(in the rows, 128 means zero)
Here are made-up objects, facts about them, and rows of numbers that follow some of those facts. Name the object behind each unnamed row.

Named rows:
stegru: [129 137 140 148 169  91 146 131 128 124 138 106 116 139  85 112 112 130
 126 114 108 158  84 146  84 126 124 101 135 157 134 144 121 129 148  92
 157 105 129 107 158]
flibu: [123 123 144 147 180 101 154 134 100 146 162 108 128 132  98 122 103 166
 156 104 115 165 156 111  86 145 114 100 132 132 124 154 152  57 161 103
 152 121 146 112 129]
zetul: [122 145 127 143 170 108 150 140  97 137 143 101 117 138  89 129 107 152
 134 112 104 162 123 145  93 134 129 109 129 156 154 134 153 101 120  90
 169 111 162 126 149]
plagak: [140 135 150 125 196  80 118  81  83 165 154  98 181 145  82 114  79 126
 194 108 139 174 125 141  86 136 160  53 145 190 133 166  55 134 115 102
 154 106 109 120 108]
bribros: [130 139 154 146 175  78 122 141 101  97 133 105 160 126  98 125 127 118
 139 117  96 157  51 129 101 146 154  89 122  80 130 124 122  80 115  99
 170 149 124 113 137]
zeskebros: [135 140 151 135 181  82 121 128  89  83 124 103 144 126  96 122 132 104
 141 118 112 162  59 132 101 157 146  85 127 123 122 131 123 101 127 103
 165 152 115 111 142]
stoflok: [122 126 183 142 185  84 135 149 133 165 148 106 149 134  90 115 104 158
 134 108 114 164 138 124  87 140 110 102 125 129 123 145 127  72 159  96
 150 123 140 100 131]
gruben: [125 135 166 154 179  92 126 132 126 147 130 102 136 133  85  98 105 152
 135 116 124 175  81 147  89 122 126  96 129 166 150 144 107 109 145  86
 148 112 122  97 150]
gofuplil: [131 134 153 134 185  79 120 128  91  86 125 104 151 128  92 124 126 112
 132 117 111 160  61 129 100 149 157  89 125 117 125 123 122 105 121 104
 168 151 119 109 143]
vodrora: [127 142 181 132 170  74 129 154  76 144 146 114 178 146  87 129 109  96
 124 112 139 166 154 113  89 157 103 100 125 171 109 158 125  56 169 119
 161 115 140  98 126]
napi: [131 144 150 145 171  97 133 139 122 141 132 101 116 134  92 111 112 127
 131 116 113 165  94 130  88 134 124  93 130 170 151 149 125 118 147  81
 154 117 131 111 152]
zimes: [123 124 177 146 177  87  96 183 116 121 145 110 108 137  79  82 138 169
 154 103 132 185  55 144  86 133 129 125 117 140 148 126 123  53 194  74
 185 122 115  85 140]
dunem: [136 152 164 137 189  87 112 114 114 107 105 101 148 126 103 139 124 100
 133 125 122 137  81 123 107 148 141  64 135 151 138 136 113  96  94 118
 144 138 106 120 155]
vogra: [123 138 146 136 181 101 134 131 102 127 131 101 120 139  80 116 105 148
 124 118 133 171 120 149  90 131 122 105 132 201 154 138 130 126 138  92
 158 109 147 108 156]
trugral: [126 124 174 125 192  83 135 135 114 145 139 107 142 139  84 117 104 138
 124 109 127 164 141 126  86 143 118 103 131 161 116 143 126 103 161 105
 149 124 134 100 138]
tima: [119 130 218 131 191  66 116 154  93 143 137 112 194 142  75 124 106 127
 108 117 162 173 159 121  89 153  90 107 121 185 116 152 113  61 181 115
 152 116 144  78 131]
plibran: [133 132 166 136 193  77 132 114 141 150 160 100 163 135  85 132  92 154
 162 114 123 154 139 131  81 141 113  68 139 159 136 166  72 108 139  88
 152 101 133 110 124]
grume: [130 130 166 141 177  84 131 141 114 145 144 109 144 137  93 112 107 123
 132 111 120 163 124 109  85 141 121  94 130 150 124 156 123  89 167 100
 148 124 125 100 136]
voskodul: [122 140 210 154 166  60 115 160  96 159 147 118 208 144  84 113 108 100
 120 112 139 171 110 128  90 142 105  97 122 145 112 158  98  36 170 117
 157 108 126  83 122]

Facts:
θ: refers to; Λ: points at; Δ: uses; Σ: is of sort
batro | θ tofla | Σ c
bego | θ plagak | Δ sutugres,flibu,tegreflan | Σ d
berusuk | Δ ribek | Σ b
bodrem | Δ flestik | Σ g
boses | θ zetol | Δ bruvuk,lela | Σ g
bozir | Δ flibu | Σ b
brenesan | θ klogek | Σ a
breplu | θ vuku | Σ e
bribros | θ fliku | Λ studru | Σ g
brifir | θ lamugre | Δ flibu,nilo | Σ c
briklus | Λ gruben,plerol | Σ a
brima | θ batro | Δ flibu | Σ d
brustevos | Λ grestak,dizas,zestu,musol,grebrus,stegru | Σ d
bruvuk | Δ flibu | Σ c
bubrem | Σ b
dizas | Σ g
dobrem | Λ gire | Δ flibu | Σ d
dobron | θ dunem | Δ flibu,pebra,zeskebros,nilo | Σ c
dofle | θ groklur | Δ berusuk | Σ e
draplubu | θ plerol | Σ c
dredre | θ gaskoskur | Δ raklek | Σ g
dremu | θ trugral | Δ resis | Σ c
dresinak | θ stolo | Λ mufluna,stegebra,zeskebros | Σ b
drevas | Λ zestu | Σ f
drolik | Λ tima | Σ a
drure | θ gifetris | Σ d
dudam | Λ limum,pado | Δ dofle | Σ c
duklok | θ vuzir | Σ g
dunem | θ tulem | Δ flibu,bodrem,skarak | Σ g
fefer | θ gekir | Δ flibu,dobrem | Σ f
fereges | θ pebra | Σ c
feskon | θ semak | Σ d
fibrel | θ duklok | Σ b
flasko | Σ g
flede | θ plibran | Δ flibu | Σ c
flestik | Δ flibu | Σ d
flibu | Λ fereges,studru | Σ f
fliku | Σ e
floniki | θ veflin | Σ d
flopobru | θ fodrer | Λ puzastem,zimes | Σ f
flostok | Δ bruvuk | Σ e
fodrer | θ klegru | Σ e
fusa | Δ votre | Σ a
fuskol | θ zimes | Σ f
gaflata | Δ fefer | Σ c
gaskoskur | Σ g
gekir | Δ lela,brima | Σ f
gidru | θ votre | Δ bruvuk | Σ f
gifetris | θ gaflata | Σ e
gire | Λ dizas | Σ a
girum | Σ d
gista | Λ sede | Δ gaflata,lela | Σ d
gofuplil | θ plovo | Σ g
grebrus | Σ a
greklutol | Λ grisko | Δ bruvuk | Σ f
grestak | θ tapom | Σ d
grigril | θ sede | Λ sorus | Δ flibu | Σ f
grikliklun | Δ nebral | Σ a
grisi | θ nibren | Λ briklus,plogan,plagak | Σ a
grisko | θ brenesan | Λ studru | Δ resis | Σ e
groklur | θ boses | Σ e
gruben | Σ a
grume | Δ bruvuk,flibu,dobrem | Σ d
grutrum | Σ d
gulin | θ luvos | Σ c
katrik | Λ tofla,zoskur | Δ flibu | Σ a
kavul | θ zigrin | Σ d
kizon | Λ grigril,skizopu,lela | Δ ribek,brima | Σ a
klamizu | Λ puzastem,bubrem,floniki | Σ c
klatrar | Σ e
klegru | θ voplek | Σ a
klesanuk | θ flasko | Δ brima | Σ a
klinel | θ ribek | Σ c
klisu | Δ bozir | Σ c
klofezal | θ dresinak | Σ a
klogek | θ lebrevu | Σ d
klopi | Λ naplobri | Δ latrudri,truku | Σ a
lamugre | θ vogra | Σ b
latrudri | Σ g
lebrevu | θ skarak | Λ klopi | Σ c
lela | Δ flibu | Σ e
limum | θ brifir | Λ neplastu,sorin | Σ b
liputrik | Δ flibu,berusuk,dobrem | Σ b
lisiton | Λ stegebra | Σ b
lopor | Δ tegreflan,dobrem | Σ g
luri | θ pligoskis | Δ plotrem,sorin | Σ a
luvos | θ skana | Σ b
maske | θ tuda | Δ liputrik,pado | Σ c
mestus | Δ flibu | Σ b
mufluna | Λ klatrar,tima,studru,zimes | Σ d
musol | Σ a
nagri | Δ bruvuk,bubrem | Σ c
naklil | Λ katrik,tuda | Σ c
nali | θ nebral | Δ grume,lopor | Σ a
napi | Δ nagri,flibu,bozir | Σ a
naplobri | Λ tima | Σ f
nebral | θ vigragro | Δ bruvuk,boses | Σ c
neplastu | Λ votre,sede | Σ a
nezar | θ plokik | Δ resis,bruvuk,fefer | Σ d
nibren | Σ c
nibron | θ skosko | Σ d
nilo | θ truku | Δ briklus | Σ e
nokli | θ dredre | Δ nagri,flibu | Σ e
nolal | Λ voplek,grestak | Δ grume,zorezum | Σ c
pado | Λ tima | Σ d
paluk | θ grisko | Δ sorin | Σ f
pebra | θ grisi | Δ flibu | Σ g
plabrik | Δ bubrem,dobrem | Σ a
plagak | θ tidram | Λ klegru,bubrem | Σ d
plerol | θ zuskol | Λ stegebra,zimes | Σ d
pleskor | Λ plotrem,zeskebros,musol | Σ e
plibran | θ bego | Σ f
pligoskis | θ vumo | Δ flibu,sorin | Σ b
plogan | Λ dizas,girum,zeskebros | Δ plotrem,berusuk | Σ d
plokik | θ dudam | Σ c
plotrem | Λ stoflok,studru | Σ e
plovo | θ tima | Σ c
plubre | θ vepam | Σ g
plubroflak | Σ e
plusus | Δ bruvuk,flibu | Σ e
pumes | Λ girum | Σ c
puzastem | Δ ziplek | Σ c
raklek | Σ g
resis | Δ fefer,flibu | Σ b
resta | θ fefer | Σ f
ribek | θ ziplek | Λ klopi,gruben | Σ a
sede | Λ klopi,zimes | Σ e
sedrak | θ gofuplil | Λ girum | Σ d
semak | θ klinel | Σ a
skana | θ pado | Λ limum | Σ a
skapil | Δ zeskebros,bodrem,raklek | Σ b
skarak | θ klesanuk | Δ resis,flibu | Σ a
skizi | Δ dobrem | Σ b
skizopu | Λ drolik | Δ resis,flibu,sorus,vodrora | Σ c
skosko | θ fuskol | Λ bubrem | Σ d
sono | Δ flibu,lela | Σ g
sorin | Δ lela | Σ c
sorus | Λ klatrar,flopobru,naplobri | Σ c
stakluk | θ sorin | Λ fereges,tuda | Σ a
stegebra | Λ tima,zorezum,drolik | Σ a
stegru | Λ dizas,pado | Σ a
stoflok | Λ zoskur | Σ f
stolo | Σ d
stubrer | θ stakluk | Λ zestu,naklil,plerol | Δ berusuk | Σ b
studru | Λ plerol | Σ b
stukabras | Λ girum,briklus,gruben | Σ b
sutim | θ flopobru | Σ a
sutugres | Δ briklus,luri | Σ c
tapom | θ luri | Δ grume | Σ c
tegreflan | Λ ribek,klopi,lebrevu | Σ d
tidram | Δ lela,brustevos | Σ a
tima | Σ c
tipladok | θ zove | Λ kizon | Δ flibu,skapil | Σ a
tofla | θ stubrer | Λ stegebra,zoskur,tima,plerol | Σ d
triklal | θ sedrak | Σ f
trugral | Σ d
truku | θ triklal | Δ sorin | Σ g
truskem | θ flede | Σ b
trutra | θ dofle | Σ f
tuda | Σ b
tulem | θ truskem | Δ flibu | Σ e
vaflol | θ grigril | Σ b
valim | θ maske | Σ d
veflin | θ grutrum | Λ grebrus | Σ b
vepam | θ breplu | Λ lebrevu | Σ a
vigragro | θ dobron | Σ b
vodrora | Δ flibu | Σ c
vogra | Σ b
voplek | θ nibron | Λ dudam | Σ e
voskodul | θ nokli | Σ c
votre | θ sutim | Σ d
vugrak | Λ stoflok,gaflata | Σ f
vuku | Σ g
vumo | θ draplubu | Δ flibu,truku | Σ f
vusku | θ tegreflan | Σ f
vuzir | θ plubroflak | Σ b
zakli | Δ sorin | Σ a
zeskebros | Λ voskodul | Δ zakli,plusus | Σ g
zestu | Λ mufluna,ribek,bribros | Σ e
zetol | Σ a
zetul | Λ grigril,katrik,tegreflan,lebrevu | Σ b
zigrin | θ fibrel | Δ bubrem | Σ e
zimes | θ lisiton | Σ a
ziplek | θ kizon | Δ skarak,zakli | Σ f
zorezum | Δ grume,bozir | Σ f
zoskur | Λ klopi,naplobri | Σ a
zove | θ floniki | Σ c
zuskol | Δ zakli | Σ c

Which object is each row?
No name comes twice in this set of rows, the named rows included.
[132 151 182 127 183  70 121 131  95 144 152 107 196 144  87 149  99 101
 145 121 149 154 160 114  88 160  96  71 135 192 132 174  86  70 146 110
 160  98 141 109 119]  flede
[129 130 167 142 177  84 137 139 120 152 146 109 139 137  92 110 107 130
 133 109 119 163 123 113  83 142 117  94 131 152 122 157 122  91 171  99
 147 120 124 100 136]  fefer
[125 157 199 134 179  83 125 135  99 175 119 113 178 148  96 143 105  89
 113 118 148 137 174 114  99 149  97  79 135 197 115 159 124  43 134 143
 135  99 125 109 141]  dobron
[125 135 176 139 169  76 129 151  69 136 151 117 183 144  88 127 107 102
 128 110 148 168 150 109  87 152 106  95 127 173 112 161 125  45 172 123
 157 115 143  96 129]  bruvuk
[128 144 151 116 176  85 128 115   6 175 142 113 190 163  85 114  90  77
 156  99 141 178 163 132  94 146 159  90 133 189  95 145 125  89 124 143
 162 120 129 122 107]  klamizu
[132 131 134 132 171  85 158 129 108 125 151 112 125 143  91 124 110 110
 133 105 102 148 132 124  82 148 119 101 136 137 100 147 137 105 161 109
 158 118 132 114 139]  brustevos
[127 149 144 149 180 101 131 112 125 141 136  97 141 135  86 131  97 149
 145 123 132 154 106 152  92 123 121  76 141 194 173 154  97 111 108  92
 153  88 140 119 151]  truskem
[125 138 191 117 186  73 131 144  74 138 136 111 172 147  79 132 109 100
 120 114 150 167 178 125  90 166  90 107 126 196 101 150 129  78 172 121
 162 117 146  99 128]  zuskol
[124 144 124 143 168 107 150 135  95 133 141 102 113 140  88 127 107 141
 134 112 104 162 118 147  91 130 130 107 132 164 151 136 147 111 119  93
 168 108 155 126 150]  dresinak
[120 138 175 137 195 103 128 136 126 151 128  93 119 130  88 117 106 179
 130 123 129 174 122 127  95 140 110 110 121 167 167 140 139 106 149  70
 157 120 146 102 146]  kizon
[125 128 208 155 183  76 115 155 147 165 140 107 160 128  90 100 107 145
 125 115 131 173 109 110  86 136 103  91 123 155 136 162 103  72 182  88
 141 124 122  81 136]  zorezum
[140 133 165 136 200  84 120 104 153 124 122 100 136 121 107 124 114 129
 150 119 107 136  84 109  96 145 146  58 139 124 129 145  99 109 122 104
 131 141  92 115 143]  tulem

The same objects again, as new rows of numbers:
Some rows with their names:
luri: [139 146 216  90 162 188  91 125  66  72 124 131 161 135]
gofuplil: [169 107 148 147 108 127 148 171 144 135 115 167 107  99]
nilo: [165 116 140 157 169 127 124 136 119 167 129 155 151 119]
skosko: [112 138 138  69 120 108 154 110 155 135  97 153 131 112]
truku: [175 115 152 152 131 129 134 171 147 156 125 182 120 124]
fereges: [140 131  86 150 136 101 216 123 152 119  91 120 149 137]
naklil: [114 153  91 155 108 110 187 101 161 158 165 100 121 127]
plotrem: [156 130 149 152  90  89 135 119 107 200 177 117 133 148]
zuskol: [117 120  80 143 143 146 178  98 159 119 167 144 134 139]
stegebra: [112 142 185 114 111 123  63 142  83 110 131  49 152 148]
dunem: [195 125  99 116 138 156 102 193 152 159 136 170 113 115]
dredre: [169 111 143 138 136 142 138 180 157 151 135 166 110 102]
skarak: [112 113 203 117 199 185  37 128  82 127  79 112 106 133]
puzastem: [115 119  68 166 133 124 198 131 151 124 145 108 164 174]
ribek: [139 160 217 101 130 134  90 115  54 140  92  83 139 159]
gaflata: [107 130  64 170 123 119 184 117 146 134 142 133 155 151]
gista: [ 90 161 106 130 109 139 141 133 144 151 157 119 102 144]
flostok: [125 112 105 161 137 119  95 150 123 143 167 152 131 108]
nezar: [114 140  93 110 154 149 148 146 137 116  94 151 100 120]

Which object is each row?
No name comes twice in this set of rows, the named rows included.
[127 172 204  95 181 185  66 148  91 131 110  92 139 112]  tipladok
[118 121  65 181  97  86 222 155 145 113 112  74 178 186]  tima
[142 124 138 147  96  61 136 152 119 157 181  93 123 142]  zestu
[116 157 223  82 140 151  62 121  90 123 120  87 113 103]  stakluk
[129 168 225 104 143 154  71 126  97 121 106  75 131  98]  vepam
[ 90 142 104 116 103  86 110  86 121 141 135 158  70 161]  dobrem
[116 116  80 110 117  81 182  76 147 144 172 134  83 136]  pumes
[126 130 123 125 121 136 166 128 144  92  77 134 130 141]  floniki
[116 134 166  83 160 172  44 140  68 100  96 109 136  99]  nali
[107 159 115 124  79  99 170 129 148 140 150  91  93 151]  mufluna

